Look-ups in named tables: a row name and a column name give one cell, copied from the table.

Bor =
         Bev  Bazi  Lomer  Nareve  Gipip  Petiru   Dig  Busin  Tatofi   Git
Moto     0.3   0.6    0.2     0.1    0.4     0.1   0.6   -0.2     0.0  -0.2
Ded      0.2   0.5   -0.1     0.4    0.1     0.2  -0.9   -0.1     0.2  -0.3
Sabate   0.1   0.0    0.4     0.3    0.1     0.0  -0.3    0.6     0.2   0.5
Tupod    0.0   0.0    0.3     0.2    0.3     0.1  -0.1   -0.1     0.2   0.2
Degasov  0.0   0.1    0.1     0.4    0.7    -0.2   0.3    0.4     0.2   0.1
Vagu     0.0   0.2    0.1     0.1    0.0    -0.5   0.7    0.5     0.1   0.3
Risev    0.0   0.1    0.1     0.3   -0.2     0.1  -0.5   -0.1     0.1   0.0
Begose   0.0  -0.1    0.0     0.0    0.1     0.2   0.0    0.3     0.1   0.3
Bunoz    0.1   0.3    0.2     0.3    0.3     0.0   0.0    0.2     0.1   0.2
Rotuvaz  0.0  -0.1    0.0     0.0    0.0     0.0   0.2    0.2     0.1   0.5

Nareve of Bunoz = 0.3
Gipip of Begose = 0.1
Bev of Begose = 0.0
Lomer of Risev = 0.1
Git of Risev = 0.0
Gipip of Sabate = 0.1
Tatofi of Moto = 0.0
Busin of Rotuvaz = 0.2
Gipip of Degasov = 0.7
Git of Rotuvaz = 0.5
Bev of Tupod = 0.0
Busin of Risev = -0.1
Petiru of Sabate = 0.0
Lomer of Sabate = 0.4
Lomer of Tupod = 0.3
Bazi of Tupod = 0.0
Busin of Ded = -0.1
Row with the largest Busin: Sabate

Kalunas.tsv
	Vuk	Zeda	Fezuv
Safa	-14211	46618	50988
Bokav	-44031	-21331	-12099
Lag	44923	-47560	30626
Nar	76346	-42337	-48270
Vegatul	36286	-55561	45177
Miz	-70160	-45107	-52238
Beli	59521	-28553	-42940
Zale	-71753	-52920	-45528
Tolen	-22811	41153	4925
Fote	71968	62613	-74988

Fezuv of Lag: 30626
Fezuv of Miz: -52238
Vuk of Zale: -71753
Vuk of Nar: 76346
Zeda of Nar: -42337
Zeda of Safa: 46618
Vuk of Bokav: -44031
Fezuv of Fote: -74988
Fezuv of Vegatul: 45177
Zeda of Vegatul: -55561
Fezuv of Bokav: -12099
Zeda of Tolen: 41153
Vuk of Lag: 44923
Vuk of Tolen: -22811
Fezuv of Tolen: 4925
Vuk of Vegatul: 36286
Zeda of Bokav: -21331
Fezuv of Zale: -45528
Fezuv of Nar: -48270
Zeda of Fote: 62613

Panepum =
	Vil	Zudeno	Dit	Dovura
Gevofat	0.11	0.89	-0.59	0.13
Terek	-0.01	-0.57	0.14	-0.04
Gufalu	-0.14	-0.69	-0.01	-0.16
Mapi	0.62	0.51	-0.13	0.25

Dit of Mapi: -0.13
Dovura of Gufalu: -0.16
Vil of Terek: -0.01
Zudeno of Gevofat: 0.89
Vil of Gufalu: -0.14
Dit of Terek: 0.14
Dovura of Gevofat: 0.13
Dit of Gufalu: -0.01
Zudeno of Mapi: 0.51
Zudeno of Terek: -0.57
Dovura of Terek: -0.04
Dit of Gevofat: -0.59
Row with the largest Vil: Mapi

Table Tuzisug
,Vipusa,Ses,Ziki
Kadufe,11.5,58.3,91.3
Daf,33.1,73.3,19.7
Megu,60.8,43.5,45.7
Tilo,21.1,37.0,59.1
Gov,7.5,62.2,95.0
Ludira,16.1,34.5,53.3
Zug,86.9,28.4,56.5
Mosedon,21.1,60.3,85.8
Kab,83.4,25.9,55.3
Timu,26.1,87.1,35.4
Tezife,42.4,92.2,83.4
Luga,83.8,57.4,52.6
Kul,40.3,85.7,78.2
Kufi,54.6,54.8,49.7

Ziki of Kadufe = 91.3
Ses of Megu = 43.5
Vipusa of Tezife = 42.4
Vipusa of Megu = 60.8
Ses of Kul = 85.7
Vipusa of Mosedon = 21.1
Ziki of Kufi = 49.7
Ses of Luga = 57.4
Vipusa of Timu = 26.1
Ses of Tilo = 37.0
Ziki of Kul = 78.2
Vipusa of Luga = 83.8
Vipusa of Kufi = 54.6
Ses of Mosedon = 60.3
Ziki of Megu = 45.7
Ses of Zug = 28.4
Vipusa of Kul = 40.3
Vipusa of Zug = 86.9
Vipusa of Kab = 83.4
Row with the largest Vipusa: Zug

Table Vimosa
        Rar  Zep  Dum  Kigi  Legumov  Nef  Pivet
Vodo     77  171  145   105      134   41     88
Maviv   137   76  108   126      167   92     94
Lezima  110  141  145    69      108  125    141
Gov      96  116  104    18      108  199    191
Baz     116  131   96   114       99  121    104
Mami    124   64  102   140      158  128    135
Lizigu   96   84   97     7       89  178    155
Seno    120  127  126    34      151  206    192
Reso     68  139   45   166      112  108     93
Pepebo  103  135   57   160      115  117    119
Fepubi   78  186  161   110      142   44     89
Sose    111   92  155    35      129  206    168
Ral      96   93  103    12       91  245    186
Kuzu      5  141  104   151      131   79    125

What is the Legumov of Seno in Vimosa? 151
What is the Pivet of Vodo in Vimosa? 88
What is the Kigi of Lizigu in Vimosa? 7
What is the Nef of Sose in Vimosa? 206
What is the Nef of Pepebo in Vimosa? 117
What is the Kigi of Mami in Vimosa? 140
What is the Zep of Sose in Vimosa? 92
What is the Legumov of Pepebo in Vimosa? 115
What is the Rar of Reso in Vimosa? 68
What is the Nef of Fepubi in Vimosa? 44
What is the Legumov of Reso in Vimosa? 112
What is the Legumov of Kuzu in Vimosa? 131
What is the Dum of Kuzu in Vimosa? 104
What is the Rar of Fepubi in Vimosa? 78
What is the Dum of Lizigu in Vimosa? 97

Table Dev
cols = Rop, Tema, Zinelip, Rik, Seb, Zur, Vura, Dar, Tus, Vagu
Gugafa: [327, 583, 529, 516, 765, 524, 557, 402, 374, 393]
Rubati: [403, 521, 652, 450, 335, 492, 449, 425, 546, 465]
Fel: [495, 519, 537, 494, 554, 576, 498, 554, 397, 463]
Nug: [885, 534, 424, 548, 343, 442, 297, 492, 615, 522]
Pugonom: [532, 490, 364, 493, 508, 561, 592, 534, 521, 480]
Gam: [574, 572, 551, 506, 714, 493, 588, 509, 159, 752]
Fuv: [439, 492, 623, 526, 552, 551, 422, 483, 413, 598]
Korosem: [357, 555, 593, 659, 500, 546, 618, 587, 365, 511]
Bapebu: [517, 547, 477, 509, 663, 417, 531, 574, 400, 599]
Lizav: [629, 499, 598, 589, 408, 626, 550, 557, 304, 499]

Rubati, Seb: 335
Fuv, Vagu: 598
Gam, Vagu: 752
Nug, Zur: 442
Gugafa, Zinelip: 529
Nug, Rik: 548
Pugonom, Zinelip: 364
Korosem, Dar: 587
Lizav, Rik: 589
Lizav, Tus: 304
Pugonom, Vura: 592
Gugafa, Seb: 765

Table Sas
         Surid  Repida  Sitezug  Vefoso
Lobuto      30     176       67     161
Sevati      65      38      179      18
Vifopur    121     169      200     177
Nir         69     214      142      97
Mipa       125     153      189     178

What is the Surid of Sevati in Sas?
65
What is the Sitezug of Lobuto in Sas?
67
What is the Surid of Vifopur in Sas?
121
What is the Vefoso of Sevati in Sas?
18
What is the Vefoso of Lobuto in Sas?
161
What is the Sitezug of Vifopur in Sas?
200
What is the Sitezug of Mipa in Sas?
189

Table Zur
fields: Foz, Deg, Dafedu, Nuz, Gev, Zanozev, Lonu, Gom, Vire
Zufilo: [72, 44, 249, 246, 250, 254, 95, 244, 250]
Nosoti: [55, 28, 215, 211, 214, 217, 77, 210, 214]
Zod: [37, 9, 163, 161, 163, 166, 58, 160, 163]

What is the Gom of Zod in Zur?
160
What is the Zanozev of Zufilo in Zur?
254
What is the Nuz of Nosoti in Zur?
211
What is the Zanozev of Zod in Zur?
166
What is the Foz of Zod in Zur?
37
What is the Lonu of Zufilo in Zur?
95
What is the Dafedu of Zod in Zur?
163
What is the Vire of Zufilo in Zur?
250
What is the Gev of Zufilo in Zur?
250
What is the Gom of Nosoti in Zur?
210
What is the Foz of Zufilo in Zur?
72
What is the Nuz of Zufilo in Zur?
246
What is the Deg of Zod in Zur?
9
What is the Gev of Zod in Zur?
163
What is the Nuz of Zod in Zur?
161
What is the Deg of Zufilo in Zur?
44
What is the Gom of Zufilo in Zur?
244
What is the Vire of Nosoti in Zur?
214
What is the Zanozev of Nosoti in Zur?
217
Which row has the largest Gom? Zufilo

Ses.tsv
	Gub	Ges	Labe	Kip	Rilimal	Resa	Rov	Momavi	Koviv	Sumon
Botubet	157	155	158	145	141	145	158	126	131	88
Nediv	100	99	106	132	136	130	116	156	150	227
Mebo	127	135	142	150	150	149	152	147	149	140
Keritin	154	153	143	117	113	121	129	96	101	36
Duvo	156	158	158	145	142	145	158	127	131	80
Tov	125	130	138	149	150	148	147	148	149	152
Vizoniz	131	125	117	110	109	111	108	114	112	121
Let	157	156	159	145	140	146	158	126	132	85
Fevafa	151	148	139	116	113	119	127	99	103	49

Mebo, Ges: 135
Fevafa, Labe: 139
Duvo, Rov: 158
Vizoniz, Ges: 125
Botubet, Ges: 155
Vizoniz, Rov: 108
Let, Resa: 146
Duvo, Ges: 158
Let, Gub: 157
Nediv, Rov: 116
Keritin, Labe: 143
Mebo, Sumon: 140
Vizoniz, Resa: 111
Vizoniz, Kip: 110
Mebo, Koviv: 149
Fevafa, Momavi: 99
Fevafa, Koviv: 103
Mebo, Kip: 150
Nediv, Koviv: 150
Duvo, Labe: 158
Row with the largest Ges: Duvo

Pef.tsv
	Vem	Rir	Pivi
Puv	106	59	86
Koludi	193	79	175
Zenisok	41	90	58
Toku	56	223	204
Makago	195	163	155
Gel	202	46	79
Zavuba	106	32	160
Zazupu	80	176	209
Robone	51	131	25
Tedo	45	29	138
Zafus	48	49	71

Pivi of Robone: 25
Rir of Gel: 46
Rir of Toku: 223
Rir of Koludi: 79
Pivi of Makago: 155
Rir of Zenisok: 90
Vem of Makago: 195

Table Ponunu
	Fosaku	Vem	Kipoba	Bofas	Vezo	Vira
Dak	-65.05	-64.88	-64.88	-26.58	-25.06	-64.87
Nid	-65.66	-65.45	-65.45	-26.37	-24.95	-65.53
Ked	-0.17	-0.19	-0.17	-1.13	-1.11	-0.15
Vibivup	-2.01	-1.91	-1.85	-1.41	-1.13	-2.07
Tek	-0.66	-0.62	-0.57	-1.03	-0.86	-0.68
Tadu	-6.73	-6.72	-6.67	-3.61	-3.31	-6.70
Zad	58.93	58.70	58.76	21.55	20.42	58.85

Nid, Fosaku -> -65.66
Vibivup, Vezo -> -1.13
Nid, Vem -> -65.45
Tek, Vira -> -0.68
Tadu, Kipoba -> -6.67
Dak, Kipoba -> -64.88
Vibivup, Bofas -> -1.41
Ked, Kipoba -> -0.17
Nid, Vezo -> -24.95
Nid, Kipoba -> -65.45
Dak, Bofas -> -26.58
Zad, Fosaku -> 58.93
Vibivup, Vem -> -1.91
Vibivup, Fosaku -> -2.01
Ked, Bofas -> -1.13
Nid, Vira -> -65.53
Dak, Vira -> -64.87
Tek, Vezo -> -0.86
Ked, Vem -> -0.19
Tek, Vem -> -0.62
Which row has the largest Vezo? Zad

